Rows and roughly how far along a hidden order each lies, from 0 to 30:
-1; -5; 3; 4; -1; 5; -17; -5; -9; 13; -8; -14; 6; 20; 4; 4; 30; 27; 4	12
-1; -4; 0; -13; -22; -4; 3; -18; -3; -20; -13; -4; 14; -1; -18; -2; -10; -13; -8	20
13; -27; 7; 7; -11; -8; 4; -7; -12; 32; -18; -27; -7; 9; 1; -1; 6; -3; 1	0
-20; -18; 3; 7; 7; 8; -4; 9; 4; 21; 16; -20; -10; 24; 11; -11; 25; 32; 15	11
-1; -11; 1; 3; -6; 8; -15; -4; -6; 11; -3; -22; 2; 22; -1; -1; 21; 35; 8	11
22; -25; -4; -7; -19; -11; 2; -31; -4; -10; -21; -27; 5; 9; -22; -5; -8; -11; -4	10
9; -23; 1; 10; -1; -1; 14; 7; 12; 29; 13; -38; -22; 9; 9; -9; 2; -1; 12	4
-38; 8; -1; -3; -5; 2; -2; 5; 2; -17; 5; 1; -1; 17; -12; -8; 7; 11; 6	22
12; -18; -1; -9; -25; -7; 7; -23; -1; -13; -16; -19; 6; 2; -21; -6; -17; -18; -3	12
4; -20; 3; 8; 0; 4; -2; 7; 3; 25; 7; -32; -15; 18; 9; -7; 12; 15; 11	5
-3; -9; -1; 7; -5; 2; -3; 0; -1; 13; -1; -19; -15; 27; 1; -7; 20; 20; 8	8
-1; -14; -2; 5; 1; -1; 15; 11; 21; 10; 25; -35; -22; 6; 12; -8; -5; -10; 9	16
29; -18; 6; 6; -7; -9; 4; -9; -6; 23; -15; -15; -8; -1; 8; 4; 4; -16; -5	1
-11; -2; 4; -4; -14; 3; -1; -12; 0; -9; 1; -6; 15; 3; -10; 1; -1; -8; -2	18
9; -12; 5; 4; -10; 1; -6; -20; -2; 15; -7; -12; 0; 16; 3; 3; 10; -6; -1	9
-4; -14; 0; 2; -6; 13; -17; -8; -7; 12; -2; -35; 7; 27; -1; -2; 26; 40; 8	12
-32; -10; -1; -7; -19; -7; 22; -6; 10; -24; 5; -8; -10; 5; -22; -15; -23; -27; 3	23
-3; -24; -3; 7; 1; -4; 16; 8; 9; 18; 15; -37; -29; 16; 7; -15; 1; 11; 15	8
18; -10; 2; 1; -2; 3; 10; 5; 28; 11; 37; -32; -18; -11; 13; -3; -9; -27; 3	16
-27; 16; -2; -4; 6; 8; -2; 12; 14; -17; 23; 5; -1; 16; 5; -2; 7; 12; 5	28
-3; 1; 1; -6; -13; 3; -13; -19; -2; -16; -11; 12; 16; 4; -17; 1; 0; -5; -4	20
-15; -4; 2; -3; -5; 9; -15; 4; -10; -6; -4; -2; 16; 6; -15; 0; 10; 28; 4	17
-26; 1; -1; -10; -15; 4; -7; -21; 2; -31; 0; 10; 20; 10; -18; -2; -4; -3; -4	28
-18; -16; 2; -9; -28; -6; 10; -17; -8; -18; -19; -18; 10; 12; -34; -12; -23; -9; 1	16
6; -15; 2; 11; 3; -11; 8; 3; 5; 24; -8; 11; -27; 12; 5; -7; 6; -14; 2	3
-17; -18; 1; -6; -26; -9; 15; -12; -4; -18; -13; -19; 6; 8; -32; -13; -23; -15; 0	16
-43; 16; -4; -4; 4; 8; 5; 14; 15; -24; 28; 16; -1; 10; -6; -7; 1; 11; 9	30
-14; -4; 0; -6; -11; -6; 14; -7; 4; -19; 4; 6; -2; -8; -14; -5; -20; -30; -4	22
19; -10; 6; 10; -3; -7; 0; -3; -2; 29; -6; -3; -16; 8; 8; 0; 9; -11; -1	1
-8; -24; 0; 0; -14; 0; 11; 0; 3; 3; 5; -31; -9; 7; -14; -10; -5; -4; 9	11
-32; -12; 7; 2; 10; 11; -9; 18; -5; 6; 24; -5; 2; 13; 8; -6; 25; 39; 11	18
-1; -14; 1; 8; -6; -9; 8; -2; 3; 13; 0; -11; -21; 20; 4; -9; 8; -7; 5	7
3; -32; 2; 7; -4; 2; 5; 6; -5; 29; -1; -46; -17; 13; 3; -11; 6; 27; 14	1
-25; 5; 0; -3; -3; 10; -2; 9; 6; -17; 18; -4; 6; 5; -9; -3; 5; 14; 6	25
8; -14; -7; -3; -18; -12; 4; -21; -7; -8; -30; -9; -8; 12; -20; -6; -11; -8; -4	11

New part:
6; 4; -16; -11; 0; -2; 1; 3; -29; -27; 2; 2; 9; -13; -2; -6; -6; 3; -2	17
-11; 7; 11; 12; -4; -6; 3; 36; -7; -29; -3; 2; -43; 4; -3; 2; -12; -7; 2	15
5; 6; -2; 13; -10; -1; -1; 7; -2; -10; 3; 6; -13; -6; 4; -5; -11; 6; 8	6
1; -1; -13; -14; 19; 11; -4; 9; -15; -40; 2; -7; -27; 8; -12; 12; -14; 2; 6	27
-7; 0; -1; 5; 16; -6; -1; 14; -20; -7; -2; -18; -20; -6; -5; 10; -3; -6; -12	6
-3; 3; -1; 3; 7; 0; 1; 12; -12; -18; -1; -4; -17; -5; -3; 4; -6; -4; -7	7
-7; 4; 4; 8; 1; -7; 2; 23; -6; -23; -2; -4; -33; 2; -2; 2; -7; -6; -2	8
12; 0; -23; -23; 2; -6; 0; -2; -34; -30; 6; 0; 11; -11; -5; -8; -5; 2; -2	24
5; 5; -3; 16; 1; -3; -4; 10; -15; -8; 2; -6; -10; -13; 4; -2; -13; 6; 1	10
-3; 8; 1; 10; -11; 0; 3; 10; 5; -25; -1; 15; -2; -6; 3; -4; -8; 7; 2	1
-6; 3; 13; 10; -12; -4; 0; 27; 9; -18; 4; -1; -53; 18; -1; -7; -16; -8; 17	13
-6; 4; 4; 11; 3; -6; 2; 27; -10; -25; -2; -4; -32; 1; -4; 5; -8; -8; -3	10
-9; 5; 8; 13; -5; -5; 2; 26; 0; -22; 0; 1; -41; 6; -3; 0; -12; -8; 4	11
7; -1; -9; 2; 7; -4; -4; 2; -24; 0; 5; -11; -7; -7; 0; -3; -9; 2; 2	12
-1; 5; 1; 1; -7; 6; 4; 12; -5; -28; 3; 9; -21; 0; -1; -4; -7; -2; 2	9
8; -4; 2; 1; -5; 10; -1; 4; -1; 0; 10; -4; -37; 15; -3; -9; -10; -7; 15	11
-5; 4; 0; 7; 0; -3; 1; 16; -7; -21; 0; -1; -17; -3; -1; 3; -7; -4; -2	6
-6; 4; 8; 16; -7; -4; 1; 22; 2; -19; 1; 1; -40; 9; -2; -1; -12; -5; 8	9
1; 4; 4; -7; -4; 17; 5; 7; -14; -40; 5; 8; -13; -9; -5; -5; -7; -1; -2	15
-9; 5; 11; 11; 1; -11; 2; 34; -10; -20; -2; -7; -44; 5; -4; 4; -11; -8; -2	15
2; 0; -13; -13; 20; 8; -7; 4; -8; -46; 2; -8; -30; 15; -15; 14; -21; 6; 12	30
-1; 1; 1; 3; 2; -3; -1; 2; -5; -1; 0; -2; -4; -2; 0; 1; -4; 2; -1	0
-4; 4; 1; 8; -2; -2; 1; 15; -3; -20; 0; -1; -28; 1; 0; 0; -7; -4; 3	6
-7; 8; 2; 6; -12; -1; 3; 14; 6; -30; -2; 14; -7; -6; 3; -2; -6; 3; 2	1
8; -6; 2; 0; 1; 9; -3; 4; -7; 8; 11; -12; -36; 15; -3; -10; -9; -8; 13	12
1; 4; 2; 1; -13; 12; 3; 11; 2; -32; 5; 10; -28; 7; 0; -9; -9; -3; 12	11
4; 0; 4; -8; -2; 17; 3; 5; -13; -27; 8; 2; -20; -1; -6; -6; -9; -3; 3	15
4; 7; -9; 9; -5; -2; -1; 7; -13; -25; 1; 5; -4; -12; 2; -3; -11; 5; 1	10
-6; 4; 4; 8; -4; -6; 2; 18; -1; -20; 0; -1; -29; 6; -1; -1; -9; -5; 4	7
6; 4; -16; -11; -2; -2; 1; 3; -20; -27; 5; 4; 4; -9; -2; -9; -8; 5; 1	18
3; 7; -13; -4; 3; -3; 1; 5; -25; -31; 1; 2; 5; -21; -1; -3; -7; 5; -6	14
-5; 1; 4; 7; 4; -7; 0; 17; -7; -10; 0; -8; -29; 5; -2; 2; -7; -7; 1	8
1; 0; 1; 3; 5; 4; 1; 9; -13; -9; 2; -5; -22; 1; -3; 0; -4; -6; -1	9
-1; 6; -13; -11; 4; 13; -2; 9; 3; -63; 2; 9; -28; 10; -11; 6; -22; 8; 15	29
9; 5; 9; -14; -13; 30; 9; 4; -7; -55; 10; 20; -19; -6; -7; -12; -10; -1; 9	21
7; 5; 8; -15; -9; 29; 8; 5; -12; -57; 8; 19; -14; -10; -8; -9; -8; 0; 3	20
1; 3; -13; -11; 6; 11; -5; 6; 4; -57; 4; 3; -33; 19; -12; 4; -24; 7; 22	30
-10; 5; 7; 12; 0; -7; 3; 32; -6; -24; -2; -3; -37; -1; -4; 5; -9; -8; -3	12

20; 18; 9; 38; 6; -12; 6; -10; 32; 2; 35; -7; -1; -34; 5; -29; 9; -28; 15; 8; -15; -12; 11; 14; 8; 5; 5; -12; -5; -13; -38; -9; 10; 2; 24; -12; -3; -23; 6	17
11; 1; 13; 5; 3; 26; -18; -6; 38; -3; -10; 11; 3; 12; 1; -8; -12; 5; -7; -2; -7; -7; -5; -1; 3; 7; 4; 23; -2; 3; 26; 1; 0; 4; 5; 14; 15; 20; -23	11
3; -21; -7; 2; 0; 31; 2; -9; 15; -1; 2; 19; 6; 12; 10; -2; -11; 8; -12; -18; -10; 2; 5; -6; 0; 0; -1; 21; -7; -4; 38; 2; 1; 10; 4; 16; 1; 28; -16	4
-18; -11; 7; 20; 10; -28; -11; -9; -27; -19; -9; 16; 42; -4; 9; -7; 8; -10; -17; -3; 2; -17; -16; -20; 3; -17; -38; -37; -11; 23; -26; -5; -2; 6; -17; 5; -17; 40; 1	10
6; -7; -1; 14; 0; 26; -9; -4; 22; -11; -14; 11; 6; 13; 4; 1; -14; 1; -11; -10; -1; -4; -3; 8; 4; 10; -5; 6; -4; 16; 26; 1; 2; -1; 4; 20; 8; 24; -14	15
1; 9; -5; 11; 15; -40; 7; -14; -34; -10; -27; 19; 38; -15; 23; 2; 16; -19; 19; 7; 14; -12; -14; -14; -1; -24; -23; -36; 8; 1; -25; 3; -13; 18; -13; -12; -6; 54; -5	30
13; -7; -7; 3; -2; 20; -24; -10; 17; 4; 0; 9; 25; 9; -3; -31; -15; 9; -3; -11; -11; 2; 11; 1; -10; -7; -4; 7; -17; 3; 17; 3; -4; 15; 3; 11; 2; 15; -18	12
-12; -11; -18; -1; 0; 12; -1; 0; 2; -13; 33; 18; -5; -9; 4; -14; 1; -15; -3; 9; 0; -10; 7; 16; 19; 18; -13; 2; -3; 32; -29; -9; 3; 13; 12; -15; 13; -23; 4	2
14; -3; 19; 13; 1; 31; -17; -7; 37; -1; -21; 6; -27; -3; 8; 2; -9; -3; -7; 7; 11; 0; -12; 0; 1; 24; 1; 8; 5; 4; 24; 3; 0; -7; 5; 15; 9; 23; -9	0
-11; -11; -21; 3; 3; -43; 20; -13; -40; -10; -1; -2; 42; -15; 7; -29; 6; 12; 10; -14; -6; 1; -5; -6; -15; -20; -41; -38; -8; 1; -10; 11; -15; -5; -5; 7; -23; 29; -11	6
2; -7; -31; 28; 18; -39; 16; -13; -33; -18; -39; 14; 19; 11; 24; 17; 13; -2; 21; -2; 25; 13; -11; 14; 20; -21; -34; -32; 10; 11; -22; 19; -11; 10; -15; 0; -25; 54; 12	28
0; -21; -22; 17; 10; 9; 11; -4; -14; -7; 15; 14; 12; -20; 18; -9; 6; -3; -10; -19; -5; -15; 14; 25; 33; 17; -17; 4; 11; 15; -40; -7; 12; 0; 14; -14; -11; -27; 20	10
17; -9; 2; 13; 2; 46; -32; -5; 22; -10; -21; 19; 16; 29; 2; -11; -11; -6; -9; -7; -7; -12; 10; 6; 3; 11; -8; 11; -13; 21; 27; -6; -2; 9; 1; 23; 5; 28; -3	21
-9; 7; -31; 22; 30; -39; 9; -11; 6; -12; -33; 4; 17; 27; 14; 25; -13; 4; 0; -6; 16; 8; 2; 13; 5; -8; -40; -41; -6; -4; 11; 13; -10; -9; -8; 16; 8; 41; 17	12
-7; -21; -8; 5; -1; 10; 23; -2; -12; -1; 39; 8; 4; -18; 11; -14; -2; -18; 3; 6; -4; -1; 7; 9; 18; 23; -7; 1; -9; 23; -1; -12; 4; 5; 21; -12; 7; -18; 16	9
-2; -9; -17; 10; -4; -5; 23; -8; -1; -12; 33; 17; -12; -16; 12; -5; 1; -22; -5; -8; 1; -12; 7; 27; 29; 20; -9; -2; -5; 17; -34; -8; 12; 0; 11; -2; -14; -18; 13	0
-5; -6; -23; 19; 13; -28; -4; -7; -17; -23; -25; 8; 26; 15; 12; 15; 2; 0; -4; -2; 13; 7; -10; 3; 15; -14; -35; -29; 1; 19; -16; 6; -4; 2; -9; 9; -16; 46; 3	10
-11; -22; -13; 2; 0; 23; -13; -7; 2; -5; 22; 15; 8; 18; 2; -6; -23; 19; -19; -15; -8; 9; 8; -10; 6; -10; 0; 17; -15; -2; 25; 4; 9; 18; 3; 1; -3; 26; -22	3
4; -30; -18; 42; 8; 9; 21; -8; -27; -10; 19; 3; 1; -20; 23; -18; 3; -11; -7; -20; -10; -3; 10; 28; 33; 11; -16; -12; -1; 16; -40; -7; 22; 1; 14; -6; -28; -13; 32	17
-13; -6; -14; 5; 11; 9; -23; -1; 26; -9; 9; 5; -7; 11; 13; 36; -12; 1; -18; -6; 8; 2; -12; -8; -10; 1; 4; -2; -9; -7; 20; -2; 4; 0; -4; 10; 6; 25; -15	2
9; -17; 20; 20; 15; 8; 28; 1; -7; 10; 24; -3; 33; -43; 19; 1; 2; -16; -3; -10; -14; -7; 9; 4; 29; 27; 2; -4; 9; -1; 4; -20; 12; -6; 27; -22; -3; -8; 31	24
-4; -20; -12; 0; 6; 5; 6; -3; -9; -8; 20; 10; 7; -9; 14; 0; 3; -11; -10; -12; -2; -16; 8; 20; 34; 25; -11; 6; 5; 19; -31; -12; 8; -2; 12; -15; -3; -24; 17	4
-17; 0; -2; 7; 8; -22; -21; -8; -8; -18; -4; 12; 43; -7; 5; 2; 2; -10; -21; 0; 0; -19; -10; -19; 6; -13; -37; -33; -8; 23; -16; -9; -1; 2; -6; 1; -2; 41; -6	6
